Both labels of each row
[  2  28  -7   0   9 -14  -8  -9  -1  -5  12  -5  23  -1  15  -1 -10  -2
   4  -8 -10 -14 -10  16   0   0   6  29  13   1 -10  -3  -5   8 -12  -2
  27  -4  15  -8   7 -16 -16   6  11   3 -10  18  -5  -4   2   2  15  13
   8  -5 -29  -7   6  11 -19 -19]	G & [18]
[ -1  19   6   5   6 -19   1   2   3  -5   8  -6  -4  -4 -11   8   7   3
 -13  -3  -3   7  -3   2  -1   9  24  -1 -10  -7   5   4  -9   3  -3  -2
   5   7   5  -5   5 -21  -8  -2   6  -3  -5   4   8  10   6  14  -3 -12
   6  -4 -15  -2  -7  -5 -12 -12]	G & [18]
[-12  17  -2  12  21   9 -17  11   3  10   2   8   8  -4   3  21 -19  12
 -10 -12   3   3 -20  19   0   4 -13 -22   4  -2   4 -18  -7 -14   0   3
  -7  12  22  -3  -9  10 -29  -2  10   4   8  30 -18  12 -12  19  -4  37
  10  15  -3  18   9  18 -45  14]	S & [18]
[ -2  19  22   4   5  -5  -4   0   3  -6   0  -2 -13  -5  -2   5  26   2
  -3   3  14   5 -13   0  -7  21   3 -10  -3 -12  18 -27 -12  10  -8  12
   2   7  -3   2   4 -15   1  17   7   2   3  -7   9  -1  -4 -10 -12   1
   8  10 -18  -6  -4  -5  33 -11]	V & [18]
[  4   7   1  -3   3  -6   1   6   2  -3  -4   7  -2 -16   9 -16  13 -19
  14  -1   0 -11 -11  -5   4 -18  12  14  -2  -7  19   1  -7   9 -14   5
   4  -2 -18   0   2 -10   1  22  13  -2  -3  -9  18   4   5 -12 -28  15
  -4  10 -12 -11 -16 -10  -4  -5]	G & [22]
[ -3  24  17  13  16  -5  -5   9  12  -1  -4   2   0  -3   2  -8  24  15
   0  -1  16   6   3   0  -7   8   5 -12  -9  -4  18 -10  -4  -2  -8   7
  -2   4   1  -2   2 -16 -11   9   6   0   4   1  12   8   6  -8 -12  14
  -5  10 -15  -1 -10  -8 -17  -1]	S & [18]
[  4  10   7   1  -4 -10  -7   0   0   7   1 -19   1   2   5   9   4   5
 -19   2   0  -5   0  14   1   9   1   0   2 -10  12  -7   1  -2  -1   8
  15  -1  -2 -10  -4 -14  -2  15   1   0  -9  -1   1  -6  -9  -4  -2  -3
  -7   8 -10   4   4  -3   0  -7]	G & [18]
[ -8  -2   3   2   7  -3  10   8  -5   0  -3   8  -3 -15  -4  -3  16 -19
   6  -3  -4   8 -12 -11   1 -10   8  -5 -12  -4 -10   3  -7   1  18   0
 -16   7   6   3   2  10  11  -7   1   3   4 -11   7  14   6   3  -7   3
  10   8  16  -8 -19  -3 -14 -19]	S & [22]
[ -1  28   3   1  15 -18  -7   0  -4  -6  10  -1  11   6   2   0  -1  -9
  -6  -8 -19 -12 -17   4  -3  22  12   1  -9   1  -4  -5 -14  -5 -17  11
  22   5   9 -12   1  -7 -15   5  10 -18  -9   0  10 -39  11  16   8   3
  14   5 -19  -6   6  -5 -13 -25]	G & [18]
[  3  19  20   0  -1  -5  -7  -3   9   4   1   3   1  -9   3  -8  14   5
  -6   1   7  16   7   9 -16  12   2   7  -1 -13  21  -5  14   2  -4   8
 -15   3  -5   0  10  -2  -7  18  11   2   1   0  -3  -3   3  -6 -12  -7
  -5  -1 -34   0  -4   3  -6   7]	V & [18]
[  6  27   7  11  13 -13   2 -19   1  16   6  -6  -1  -2  -3  -2  14  27
 -15   8  -2  15  -4  11  11  20  -4   5  -9  -4  13  -7 -11  -2   0 -13
   1  -1  14   4  17 -15  -6  26   1   3  -9  10 -16  -2  -9  14  -3  -7
   4  -4 -30  -6   7   3 -20  -7]	V & [18]
